Below is a small trained network, with its code and all its weights. Each question gives an input and a class and asks what happens when units are switched off, that is, made to give their printed mean instead of their output.

import numpy as np


def w(rows, s, z=0):
    codes = np.array(rows[::2]) - 128.0
    scale = np.full(codes.shape[1], s)
    scale[-1] = z or s
    return codes * scale


def f(y):
    return np.maximum(y, 0)


def log_softmax(a):
    a = a - a.max(-1, keepdims=True)
    return a - np.log(np.exp(a).sum(-1, keepdims=True))


def net(x, mask):
    res = np.array(x, float).reshape(1, 3) / 4 @ E
    y = f(res @ A[0][:, :-1].T + A[0][:, -1])
    res = res + np.where(mask, y, B[0][:, -1]) @ B[0][:, :-1]
    return log_softmax(res[-1] @ U[:, :-1].T + U[:, -1])


A, B = {}, {}
E = w([
[85,131,120,183,159],'x0',
[181,158,168,125,192],'x1',
[136,253,93,111,117],'x2',
],0.014)
A[0] = w([
[201,59,139,68,84,64],'n1',
[71,144,156,153,154,77],'n2',
[198,94,86,31,163,112],'n3',
[104,117,146,95,46,221],'n4',
[141,141,168,176,180,148],'n5',
[139,78,140,153,139,59],'n6',
[48,150,104,178,2,178],'n7',
[55,204,80,124,134,41],'n8',
[31,161,112,234,237,93],'n9',
[185,141,212,139,160,70],'n10',
[155,91,64,169,142,156],'n11',
[43,127,143,95,104,69],'n12',
[103,129,3,138,59,29],'n13',
[191,182,142,137,225,112],'n14',
[102,154,223,112,151,15],'n15',
[96,130,90,244,147,100],'n16',
[118,155,185,16,103,152],'n17',
[68,99,44,171,1,79],'n18',
[128,226,47,169,152,88],'n19',
[193,163,98,120,226,80],'n20',
[71,147,163,212,167,142],'n21',
[139,189,98,149,129,33],'n22',
[161,64,127,126,139,3],'n23',
[159,208,79,64,49,152],'n24',
[128,61,72,167,171,45],'n25',
[137,57,112,147,127,60],'n26',
[155,85,201,154,78,19],'n27',
[118,112,150,50,186,137],'n28',
[48,90,69,92,111,248],'n29',
[77,52,155,93,232,54],'n30',
],0.0096,0.0028)
B[0] = w([
[156,108,59,213,103,203],'n1',
[205,130,159,165,123,154],'n2',
[187,150,167,151,96,190],'n3',
[154,199,203,141,74,198],'n4',
[124,189,188,135,123,190],'n5',
[74,66,87,117,141,179],'n6',
[145,155,222,151,138,232],'n7',
[79,82,75,168,138,195],'n8',
[200,196,131,227,105,227],'n9',
[102,139,215,152,173,198],'n10',
[161,128,69,176,155,163],'n11',
[34,192,179,145,140,160],'n12',
[79,145,202,129,216,199],'n13',
[102,110,196,130,158,233],'n14',
[104,170,146,141,189,154],'n15',
[190,108,73,176,53,189],'n16',
[192,91,87,181,136,197],'n17',
[105,254,187,141,196,238],'n18',
[100,74,26,193,155,229],'n19',
[85,90,199,128,166,209],'n20',
[200,107,128,145,76,194],'n21',
[32,84,99,127,209,178],'n22',
[112,121,83,180,159,177],'n23',
[119,45,38,190,98,254],'n24',
[135,87,105,135,137,185],'n25',
[91,115,64,125,132,191],'n26',
[89,126,36,214,162,178],'n27',
[117,159,149,150,131,171],'n28',
[120,168,169,115,101,216],'n29',
[47,110,81,130,190,221],'n30',
],0.0061,0.0088)
U = w([
[254,126,104,187,59,220],'0',
[83,85,56,113,158,3],'1',
[86,158,200,73,178,130],'2',
[141,132,128,93,113,98],'3',
],0.013,0.0017)

Each question gives the input, the list of numbers given to net, and the class t.
The units are the neurons (one row each of A and B). Each row of codes is followed by its name. A weight is (code - 128) times the scale printed after its matrix; where a second scale follows, it is the last column's (A, B and U).
mask holds one flag per neuron, in row order. A switched-off neuron (its flag False) gives its mean, the last column of its row in B, instead of its output. The means were averaged over made-up inputs and are rounded, as every weight is.
A unit's drop is (log p(t) with every unit on - log p(t) with that unit switched off) / (log p(t) with every unit on - log p(t) with every unit switched off).
The circuit of an input: a set's keep is (log p(t) with only the set's units on - log p(t) with every unit switched off) / (log p(t) with every unit on - log p(t) with every unit switched off). Starting from the 12 units with the biggest drops (on a tie, the unit counted first), units are removed one at a time, each time the one whose removal leaves the highest keep (on an exact tie, the one counted first), for as long as the keep stays at least 0.8.
circuit, biggest first: the units of the circuit, biggest drop first
unit that matters most: the unit with the biggest drop
k most important neurons: the k neurons with the biggest drops, biggest first
drop of u: that unit's drop, to one decimal
input [2,-2,-3], class 3: unit that matters most -> n24
input [8,7,-2], class 0: 2 most important neurons -> [n9, n21]
input [-5,-3,6], class 1: 2 most important neurons -> [n9, n22]
input [-4,-5,-4], class 2: circuit, biggest first -> [n18, n24]
input [-3,3,-5], class 1: circuit, biggest first -> [n30, n7]
input [4,-6,1], class 2: 2 most important neurons -> [n18, n13]
input [-5,4,6], class 1: circuit, biggest first -> [n22, n9, n24]
input [8,-6,-7], class 0: 3 most important neurons -> [n9, n16, n21]
input [8,6,-7], class 0: 4 most important neurons -> [n9, n21, n16, n2]
input [-3,7,-5], class 2: 3 most important neurons -> [n24, n10, n19]
input [8,-8,0], class 0: 2 most important neurons -> [n16, n9]
input [5,2,-5], class 0: 4 most important neurons -> [n9, n21, n16, n22]
input [8,7,4], class 0: 4 most important neurons -> [n9, n21, n16, n19]
input [-5,8,4], class 2: circuit, biggest first -> [n20]
input [-1,-2,-1], class 3: drop of n20 -> 0.2
input [-2,-1,5], class 1: drop of n19 -> 0.1
input [5,0,-1], class 0: drop of n22 -> 0.0
input [8,6,3], class 0: drop of n9 -> 0.8
